Here is a tiny trained network, its code and every weight. The questions are about switching its units off for an input and a class, where a switched-off unit gives its printed mean instead of its output.

import numpy as np


def w(rows, s, z=0):
    codes = np.array(rows[::2]) - 128.0
    scale = np.full(codes.shape[1], s)
    scale[-1] = z or s
    return codes * scale


def f(y):
    return y / 2 * (1 + np.tanh(0.7978845608 * (y + 0.044715 * y**3)))


def log_softmax(a):
    a = a - a.max(-1, keepdims=True)
    return a - np.log(np.exp(a).sum(-1, keepdims=True))


def net(x, mask):
    res = np.array(x, float).reshape(1, 5) / 4 @ E
    y = f(res @ A[0][:, :-1].T + A[0][:, -1])
    res = res + np.where(mask, y, B[0][:, -1]) @ B[0][:, :-1]
    return log_softmax(res[-1] @ U[:, :-1].T + U[:, -1])


A, B = {}, {}
E = w([
[142,72,186,146,168,156,73,254,118,109,198],'x0',
[175,107,99,126,179,115,124,115,120,116,101],'x1',
[107,118,79,118,167,126,134,136,130,91,112],'x2',
[150,104,134,59,112,73,177,183,98,187,170],'x3',
[94,133,142,167,150,119,153,108,162,131,164],'x4',
],0.015)
A[0] = w([
[127,85,137,150,141,169,90,163,113,146,184,148],'n0',
[141,60,185,167,173,200,98,250,144,116,146,160],'n1',
[142,120,169,125,70,138,203,96,163,200,117,174],'n2',
[175,179,137,169,126,210,71,90,155,72,129,223],'n3',
[145,104,115,66,113,52,186,139,119,168,138,184],'n4',
[128,74,117,55,114,7,214,156,85,159,195,160],'n5',
[93,146,138,124,74,156,119,91,140,140,103,254],'n6',
],0.011,0.0096)
B[0] = w([
[161,77,216,113,210,174,145,151,150,73,111,189],'n0',
[130,4,163,44,124,174,89,185,174,14,203,250],'n1',
[85,39,61,98,138,68,181,144,118,84,82,187],'n2',
[119,131,118,189,139,239,109,70,134,57,95,205],'n3',
[128,107,126,125,178,98,182,162,190,145,74,206],'n4',
[151,148,225,47,123,55,202,225,145,160,54,232],'n5',
[144,103,25,159,185,156,147,108,116,132,75,196],'n6',
],0.011,0.023)
U = w([
[151,129,58,196,160,174,150,73,90,106,60,253],'0',
[154,168,134,162,76,131,94,149,104,151,142,62],'1',
[125,151,101,114,149,56,186,161,145,248,62,202],'2',
[145,201,161,150,135,90,134,162,96,151,134,52],'3',
[161,134,176,170,98,145,113,140,106,203,178,76],'4',
[111,63,158,148,154,241,70,127,130,90,137,129],'5',
[144,161,144,173,116,100,55,118,109,166,126,51],'6',
[162,100,234,79,155,106,148,194,127,112,134,14],'7',
],0.011,0.004)

Each question gives the input, the list of numbers given to net, and the class t.
The units are the neurons (one row each of A and B). Each row of codes is followed by its name. A weight is (code - 128) times the scale printed after its matrix; where a second scale follows, it is the last column's (A, B and U).
mask holds one flag per neuron, in row order. A switched-off neuron (its flag False) gives its mean, the last column of its row in B, instead of its output. The means were averaged over made-up inputs and are rounded, as every weight is.
A unit's drop is (log p(t) with every unit on - log p(t) with that unit switched off) / (log p(t) with every unit on - log p(t) with every unit switched off).
most important unit: the unit with the biggest drop
k most important neurons: the k neurons with the biggest drops, biggest first
drop of u: that unit's drop, to one decimal
input [-5,-4,-4,1,-1], class 2: most important unit : n3
input [-3,-1,-3,1,6], class 2: 2 most important neurons : [n3 n1]
input [0,2,2,-1,6], class 0: 3 most important neurons : [n1 n5 n0]
input [0,2,3,-2,4], class 0: 2 most important neurons : [n1 n0]
input [0,6,-1,-1,2], class 0: 3 most important neurons : [n1 n5 n0]
input [-1,4,8,-1,-5], class 0: 2 most important neurons : [n1 n5]
input [-6,-8,3,0,-4], class 0: 2 most important neurons : [n5 n6]
input [2,5,-5,-2,-8], class 5: drop of n5 : 0.1
input [8,8,3,-1,0], class 5: drop of n5 : 0.2
input [0,-5,2,5,-2], class 2: drop of n1 : 0.6
